Here is a tiny trained network, its code and every weight. The questions are about switching its units off for an input and a class, where a switched-off unit gives its printed mean instead of its output.

import numpy as np


def w(rows, s, z=0):
    codes = np.array(rows[::2]) - 128.0
    scale = np.full(codes.shape[1], s)
    scale[-1] = z or s
    return codes * scale


def f(y):
    return y / 2 * (1 + np.tanh(0.7978845608 * (y + 0.044715 * y**3)))


def log_softmax(a):
    a = a - a.max(-1, keepdims=True)
    return a - np.log(np.exp(a).sum(-1, keepdims=True))


def net(x, mask):
    res = np.array(x, float).reshape(1, 6) / 4 @ E
    y = f(res @ A[0][:, :-1].T + A[0][:, -1])
    res = res + np.where(mask, y, B[0][:, -1]) @ B[0][:, :-1]
    return log_softmax(res[-1] @ U[:, :-1].T + U[:, -1])


A, B = {}, {}
E = w([
[129,128,125,127,128],'x0',
[80,145,1,139,59],'x1',
[205,134,129,74,59],'x2',
[125,128,127,126,126],'x3',
[179,52,98,170,145],'x4',
[169,182,142,231,94],'x5',
],0.0091)
A[0] = w([
[49,108,127,200,207,104],'N1',
[67,126,117,175,178,63],'N2',
[133,113,225,136,154,2],'N3',
[105,113,80,146,98,75],'N4',
[61,200,180,103,109,113],'N5',
[103,93,91,58,151,120],'N6',
[74,83,136,48,142,100],'N7',
[116,211,170,178,89,96],'N8',
[79,173,70,128,108,86],'N9',
[168,128,128,99,87,162],'N10',
[121,120,38,139,80,72],'N11',
[73,112,95,152,78,67],'N12',
[98,142,124,160,145,28],'N13',
[132,124,167,131,144,87],'N14',
[238,122,111,79,71,26],'N15',
[172,164,114,204,126,47],'N16',
[155,8,107,204,123,57],'N17',
],0.012,0.0079)
B[0] = w([
[129,238,125,86,64,254],'N1',
[156,193,149,88,27,176],'N2',
[208,92,199,84,168,187],'N3',
[147,106,179,105,167,177],'N4',
[92,26,13,62,146,226],'N5',
[100,94,187,220,96,225],'N6',
[154,112,124,240,51,228],'N7',
[74,60,131,193,126,226],'N8',
[186,62,187,81,165,214],'N9',
[54,178,108,111,126,201],'N10',
[181,121,233,108,184,248],'N11',
[167,125,186,100,162,182],'N12',
[170,158,156,98,4,118],'N13',
[135,83,158,89,130,145],'N14',
[113,210,128,104,67,194],'N15',
[135,50,134,197,58,188],'N16',
[105,66,2,74,126,217],'N17',
],0.0099,0.0058)
U = w([
[202,72,217,64,230,96],'0',
[92,120,105,137,184,255],'1',
[79,60,142,255,102,72],'2',
[64,40,21,37,176,124],'3',
[79,227,139,64,93,72],'4',
],0.0089,0.015)

Each question gives the input, the list of numbers given to net, and the class t.
The units are the neurons (one row each of A and B). Each row of codes is followed by its name. A weight is (code - 128) times the scale printed after its matrix; where a second scale follows, it is the last column's (A, B and U).
mask holds one flag per neuron, in row order. A switched-off neuron (its flag False) gives its mean, the last column of its row in B, instead of its output. The means were averaged over made-up inputs and are rounded, as every weight is.
A unit's drop is (log p(t) with every unit on - log p(t) with that unit switched off) / (log p(t) with every unit on - log p(t) with every unit switched off).
The circuit of an input: a set's keep is (log p(t) with only the set's units on - log p(t) with every unit switched off) / (log p(t) with every unit on - log p(t) with every unit switched off). Starting from the 12 units with the biggest drops (on a tie, the unit counted first), units are removed one at a time, each time the one whose removal leaves the highest keep (on an exact tie, the one counted first), for as long as the keep stays at least 0.8.
circuit, biggest first: the units of the circuit, biggest drop first
most important unit: the unit with the biggest drop
k most important neurons: the k neurons with the biggest drops, biggest first
drop of u: that unit's drop, to one decimal
input [0,0,3,-1,-1,6], class 2: circuit, biggest first => (N8 N16)
input [7,-2,-8,-4,-7,5], class 4: circuit, biggest first => (N1)
input [-5,3,-8,8,4,-1], class 4: 2 most important neurons => (N1 N2)
input [0,-2,7,-5,-4,-6], class 4: 3 most important neurons => (N15 N8 N10)
input [1,6,6,5,-6,1], class 0: circuit, biggest first => (N11 N9)
input [-2,8,-1,1,-6,-6], class 0: circuit, biggest first => (N9 N11)
input [-1,-6,-1,-5,-1,7], class 2: 3 most important neurons => (N8 N16 N11)
input [7,8,8,1,5,8], class 0: 2 most important neurons => (N11 N4)
input [-3,0,5,-8,3,-7], class 2: 2 most important neurons => (N6 N7)
input [-3,-1,6,0,-7,-5], class 3: 2 most important neurons => (N5 N1)
input [0,4,-3,-2,2,-6], class 2: circuit, biggest first => (N6 N7)
input [4,1,-7,3,4,-4], class 4: circuit, biggest first => (N1 N2)
input [6,-3,-6,7,7,-4], class 3: 2 most important neurons => (N17 N11)
input [-1,2,-7,-1,8,2], class 3: circuit, biggest first => (N17)
input [-2,1,8,2,-1,-6], class 4: 3 most important neurons => (N15 N10 N8)
input [-1,-3,-1,-4,0,-7], class 2: circuit, biggest first => (N7 N6)
input [-2,4,2,-3,2,-7], class 2: circuit, biggest first => (N6 N7)
input [-2,6,5,-3,-3,-3], class 0: circuit, biggest first => (N11 N9)
input [-7,-6,8,-3,-7,-4], class 4: 3 most important neurons => (N15 N10 N17)
input [2,-7,0,1,3,-8], class 2: 4 most important neurons => (N7 N6 N11 N9)
input [-3,3,-4,-8,7,2], class 3: most important unit => N17
input [-5,-4,-8,5,-7,-2], class 4: 2 most important neurons => (N1 N2)
input [-6,5,7,7,2,-5], class 4: 2 most important neurons => (N15 N10)
input [-3,5,-6,2,-4,4], class 4: 4 most important neurons => (N1 N2 N13 N17)
input [5,3,-7,0,-6,-7], class 2: 2 most important neurons => (N7 N6)
input [-3,7,-5,0,-3,2], class 0: drop of N9 => 0.2
input [-8,-7,6,1,7,1], class 1: most important unit => N11
